Below are the code and all the weights of a small trained network. Each question names an input and a class and asks about switching units off, where a switched-off unit gives its printed mean instead of its output.

import numpy as np


def w(rows, s, z=0):
    codes = np.array(rows[::2]) - 128.0
    scale = np.full(codes.shape[1], s)
    scale[-1] = z or s
    return codes * scale


def norm(h):
    return h / np.sqrt((h * h).mean(-1, keepdims=True) + 1e-5)


def f(y):
    return np.maximum(y, 0)


def log_softmax(a):
    a = a - a.max(-1, keepdims=True)
    return a - np.log(np.exp(a).sum(-1, keepdims=True))


def net(x, mask):
    res = np.array(x, float).reshape(1, 3) / 4 @ E
    u = 0
    for l in range(3):
        y = f(norm(res) @ A[l][:, :-1].T + A[l][:, -1])
        res = res + np.where(mask[u : u + 8], y, B[l][:, -1]) @ B[l][:, :-1]
        u += 8
    return log_softmax(norm(res)[-1] @ U[:, :-1].T + U[:, -1])


A, B = {}, {}
E = w([
[133,144,128,93],'x0',
[255,144,11,175],'x1',
[195,138,239,163],'x2',
],0.0076)
A[0] = w([
[123,230,203,101,88],'0.n1',
[144,254,138,138,2],'0.n2',
[76,123,107,110,142],'0.n3',
[65,13,201,94,87],'0.n4',
[90,114,33,60,28],'0.n5',
[86,56,109,231,78],'0.n6',
[100,12,89,77,216],'0.n7',
[189,87,192,87,132],'0.n8',
],0.0083,0.0037)
B[0] = w([
[126,146,72,160,193],'0.n1',
[147,218,137,157,134],'0.n2',
[134,181,219,169,202],'0.n3',
[254,2,64,209,249],'0.n4',
[52,163,175,103,223],'0.n5',
[80,248,215,170,157],'0.n6',
[164,225,208,238,253],'0.n7',
[62,239,108,226,198],'0.n8',
],0.0059,0.0047)
A[1] = w([
[97,248,133,194,3],'1.n1',
[46,196,100,101,214],'1.n2',
[167,160,207,217,136],'1.n3',
[57,190,91,82,67],'1.n4',
[195,194,69,127,8],'1.n5',
[1,55,216,125,207],'1.n6',
[30,123,42,50,74],'1.n7',
[35,144,93,126,85],'1.n8',
],0.0095,0.0035)
B[1] = w([
[127,176,218,167,202],'1.n1',
[154,232,148,124,179],'1.n2',
[72,245,72,87,245],'1.n3',
[102,174,172,218,150],'1.n4',
[103,60,70,191,163],'1.n5',
[221,68,70,125,210],'1.n6',
[183,254,215,164,138],'1.n7',
[191,228,167,147,152],'1.n8',
],0.0088,0.011)
A[2] = w([
[106,82,98,6,4],'2.n1',
[138,117,144,13,1],'2.n2',
[68,196,152,178,137],'2.n3',
[177,123,79,104,123],'2.n4',
[135,149,54,87,141],'2.n5',
[133,111,159,186,152],'2.n6',
[116,169,110,56,24],'2.n7',
[77,125,214,100,187],'2.n8',
],0.014,0.0044)
B[2] = w([
[159,165,204,163,128],'2.n1',
[98,209,95,91,128],'2.n2',
[94,239,149,190,252],'2.n3',
[142,84,108,179,164],'2.n4',
[175,76,63,195,164],'2.n5',
[99,93,93,202,159],'2.n6',
[168,41,169,255,131],'2.n7',
[232,151,12,191,149],'2.n8',
],0.0075,0.012)
U = w([
[131,198,172,178,196],'0',
[189,6,10,168,248],'1',
[119,159,141,176,253],'2',
[128,162,121,128,85],'3',
[55,70,165,92,3],'4',
[95,119,207,66,3],'5',
[97,51,140,75,3],'6',
[91,48,153,87,3],'7',
],0.011,0.0045)

Each question gives the input, the list of numbers given to net, and the class t.
The units are the neurons (one row each of A and B). Each row of codes is followed by its name. A weight is (code - 128) times the scale printed after its matrix; where a second scale follows, it is the last column's (A, B and U).
mask holds one flag per neuron, layer by layer. A switched-off neuron (its flag False) gives its mean, the last column of its row in B, instead of its output. The means were averaged over made-up inputs and are rounded, as every weight is.
A unit's drop is (log p(t) with every unit on - log p(t) with that unit switched off) / (log p(t) with every unit on - log p(t) with every unit switched off).
unit that matters most: the unit with the biggest drop
top k neurons: the k neurons with the biggest drops, biggest first
k most important neurons of layer l: the k neurons of layer l with the biggest drops, biggest first
drop of u: that unit's drop, to one decimal
input [0,5,2], class 1: unit that matters most : 0.n7
input [3,4,-2], class 1: top 2 neurons : [0.n8 0.n3]
input [0,-8,4], class 1: 2 most important neurons of layer 0 : [0.n4 0.n7]
input [4,-8,6], class 1: top 3 neurons : [0.n7 1.n6 0.n4]
input [-2,-5,4], class 1: 4 most important neurons of layer 0 : [0.n7 0.n4 0.n3 0.n6]
input [8,-8,3], class 1: top 2 neurons : [0.n4 1.n6]
input [-3,8,-6], class 1: 2 most important neurons of layer 1 : [1.n3 1.n1]
input [-3,8,5], class 1: top 3 neurons : [0.n7 1.n1 2.n3]
input [3,-5,2], class 1: 2 most important neurons of layer 0 : [0.n4 0.n7]
input [-3,-7,5], class 1: drop of 2.n3 : 0.2
input [-3,-7,-4], class 1: drop of 0.n4 : 0.9
input [-5,8,-3], class 1: drop of 2.n3 : 0.1
